Here is a tiny trained network, its code and every weight. The questions are about switching its units off for an input and a class, where a switched-off unit gives its printed mean instead of its output.

import numpy as np


def w(rows, s, z=0):
    codes = np.array(rows[::2]) - 128.0
    scale = np.full(codes.shape[1], s)
    scale[-1] = z or s
    return codes * scale


def f(y):
    return y / 2 * (1 + np.tanh(0.7978845608 * (y + 0.044715 * y**3)))


def log_softmax(a):
    a = a - a.max(-1, keepdims=True)
    return a - np.log(np.exp(a).sum(-1, keepdims=True))


def net(x, mask):
    res = np.array(x, float).reshape(1, 6) / 4 @ E
    y = f(res @ A[0][:, :-1].T + A[0][:, -1])
    res = res + np.where(mask, y, B[0][:, -1]) @ B[0][:, :-1]
    return log_softmax(res[-1] @ U[:, :-1].T + U[:, -1])


A, B = {}, {}
E = w([
[130,131,115,114,123,131,132,124,126,134,110,126],'x0',
[119,148,97,254,157,104,78,169,127,92,49,103],'x1',
[130,226,106,147,58,157,114,150,47,195,165,128],'x2',
[60,134,29,152,107,47,170,94,116,78,138,159],'x3',
[131,147,113,106,139,117,139,136,132,135,120,118],'x4',
[123,132,128,124,124,132,124,123,132,121,133,120],'x5',
],0.018)
A[0] = w([
[168,141,158,86,107,192,131,153,84,164,179,113,130],'neuron 1',
[118,171,125,190,160,133,61,169,107,128,57,91,13],'neuron 2',
[137,182,146,229,149,110,105,185,114,120,41,55,116],'neuron 3',
[207,119,154,133,175,185,44,143,203,171,96,72,29],'neuron 4',
[119,128,141,114,115,126,124,166,124,111,147,81,99],'neuron 5',
[133,80,100,200,101,103,160,102,153,91,98,103,96],'neuron 6',
[111,158,128,129,110,93,127,149,182,83,103,102,100],'neuron 7',
[74,96,63,184,196,54,142,107,175,64,74,133,108],'neuron 8',
[51,146,65,133,62,10,162,72,122,113,180,202,108],'neuron 9',
[133,190,186,120,78,128,125,113,123,184,160,127,122],'neuron 10',
[86,146,78,139,114,73,178,69,80,109,167,177,11],'neuron 11',
[130,86,99,108,100,162,140,193,138,144,136,116,107],'neuron 12',
[160,52,147,84,190,122,128,94,237,105,100,140,100],'neuron 13',
[102,108,131,72,131,135,192,58,168,152,185,199,33],'neuron 14',
[106,68,178,74,179,119,125,119,183,85,88,149,179],'neuron 15',
[136,195,86,163,77,172,126,165,77,135,167,145,179],'neuron 16',
[100,146,121,128,168,162,122,106,132,147,134,139,109],'neuron 17',
[100,201,88,152,90,145,81,155,67,159,160,158,5],'neuron 18',
[111,126,127,143,125,137,113,127,127,92,112,162,116],'neuron 19',
],0.011,0.017)
B[0] = w([
[87,161,165,49,150,157,47,79,187,225,109,179,233],'neuron 1',
[207,221,215,56,125,178,215,77,11,233,254,98,185],'neuron 2',
[191,122,143,186,58,157,223,173,118,47,153,74,241],'neuron 3',
[74,127,42,159,95,95,209,128,139,50,50,44,203],'neuron 4',
[134,99,156,136,141,135,125,134,119,152,130,164,127],'neuron 5',
[87,109,94,113,175,81,93,109,157,152,81,161,180],'neuron 6',
[128,127,113,124,164,102,78,123,170,157,99,132,153],'neuron 7',
[12,108,33,84,182,36,28,167,202,176,33,208,247],'neuron 8',
[209,103,103,177,53,170,208,145,103,96,162,48,250],'neuron 9',
[72,158,124,123,171,115,64,125,150,212,135,190,209],'neuron 10',
[209,199,245,28,114,208,154,67,81,197,239,87,180],'neuron 11',
[108,126,155,115,164,114,129,108,108,115,133,145,136],'neuron 12',
[195,174,192,85,76,200,183,108,95,178,229,68,224],'neuron 13',
[111,107,49,224,79,105,172,193,144,62,136,87,190],'neuron 14',
[169,74,122,192,72,179,182,125,52,96,192,56,233],'neuron 15',
[137,153,189,87,186,153,126,79,111,151,142,149,243],'neuron 16',
[130,142,147,152,136,100,127,133,141,132,136,116,125],'neuron 17',
[71,64,43,227,63,121,203,224,165,8,66,5,185],'neuron 18',
[113,110,109,113,128,91,133,141,169,156,150,158,142],'neuron 19',
],0.0091,0.023)
U = w([
[170,149,189,87,121,175,129,97,76,168,166,138,33],'0',
[133,99,67,160,108,139,138,156,108,73,128,119,251],'1',
[68,128,99,95,182,104,34,119,149,161,97,247,82],'2',
],0.016,0.0018)

Each question gives the input, the list of numbers given to net, and the class t.
The units are the neurons (one row each of A and B). Each row of codes is followed by its name. A weight is (code - 128) times the scale printed after its matrix; where a second scale follows, it is the last column's (A, B and U).
mask holds one flag per neuron, in row order. A switched-off neuron (its flag False) gives its mean, the last column of its row in B, instead of its output. The means were averaged over made-up inputs and are rounded, as every weight is.
A unit's drop is (log p(t) with every unit on - log p(t) with that unit switched off) / (log p(t) with every unit on - log p(t) with every unit switched off).
The circuit of an input: a set's keep is (log p(t) with only the set's units on - log p(t) with every unit switched off) / (log p(t) with every unit on - log p(t) with every unit switched off). Starting from the 12 units with the biggest drops (on a tie, the unit counted first), units are removed one at a time, each time the one whose removal leaves the highest keep (on an exact tie, the one counted first), for as long as the keep stays at least 0.8.
units of the circuit, in order: the units of the circuit, biggest drop first
most important unit: the unit with the biggest drop
k most important neurons: the k neurons with the biggest drops, biggest first
drop when u is switched off: that unit's drop, to one decimal
input [0,6,-5,1,-2,-1], class 2: 2 most important neurons	(neuron 8; neuron 9)
input [-7,-5,-5,4,-4,2], class 1: units of the circuit, in order	(neuron 14)
input [-8,8,8,0,3,7], class 0: 3 most important neurons	(neuron 2; neuron 16; neuron 4)
input [-7,0,0,1,-4,-8], class 1: 2 most important neurons	(neuron 1; neuron 8)
input [3,8,0,3,3,0], class 2: 2 most important neurons	(neuron 8; neuron 15)
input [-4,2,-1,-7,-1,7], class 1: 3 most important neurons	(neuron 4; neuron 16; neuron 11)
input [0,8,4,-1,3,-4], class 0: 2 most important neurons	(neuron 2; neuron 16)
input [2,6,1,-1,3,3], class 0: 3 most important neurons	(neuron 2; neuron 18; neuron 14)
input [-8,0,-8,-1,1,1], class 0: 2 most important neurons	(neuron 13; neuron 18)
input [-5,1,-5,-5,-3,-5], class 1: 3 most important neurons	(neuron 4; neuron 2; neuron 1)
input [-5,6,5,-1,0,2], class 0: 2 most important neurons	(neuron 2; neuron 16)
input [7,3,-7,2,0,2], class 2: drop when neuron 8 is switched off	1.3
input [-6,6,-2,3,-7,-5], class 2: drop when neuron 8 is switched off	1.0
input [-4,-6,-1,4,-3,-5], class 1: most important unit	neuron 14
input [-2,2,-6,4,3,4], class 2: drop when neuron 8 is switched off	1.4
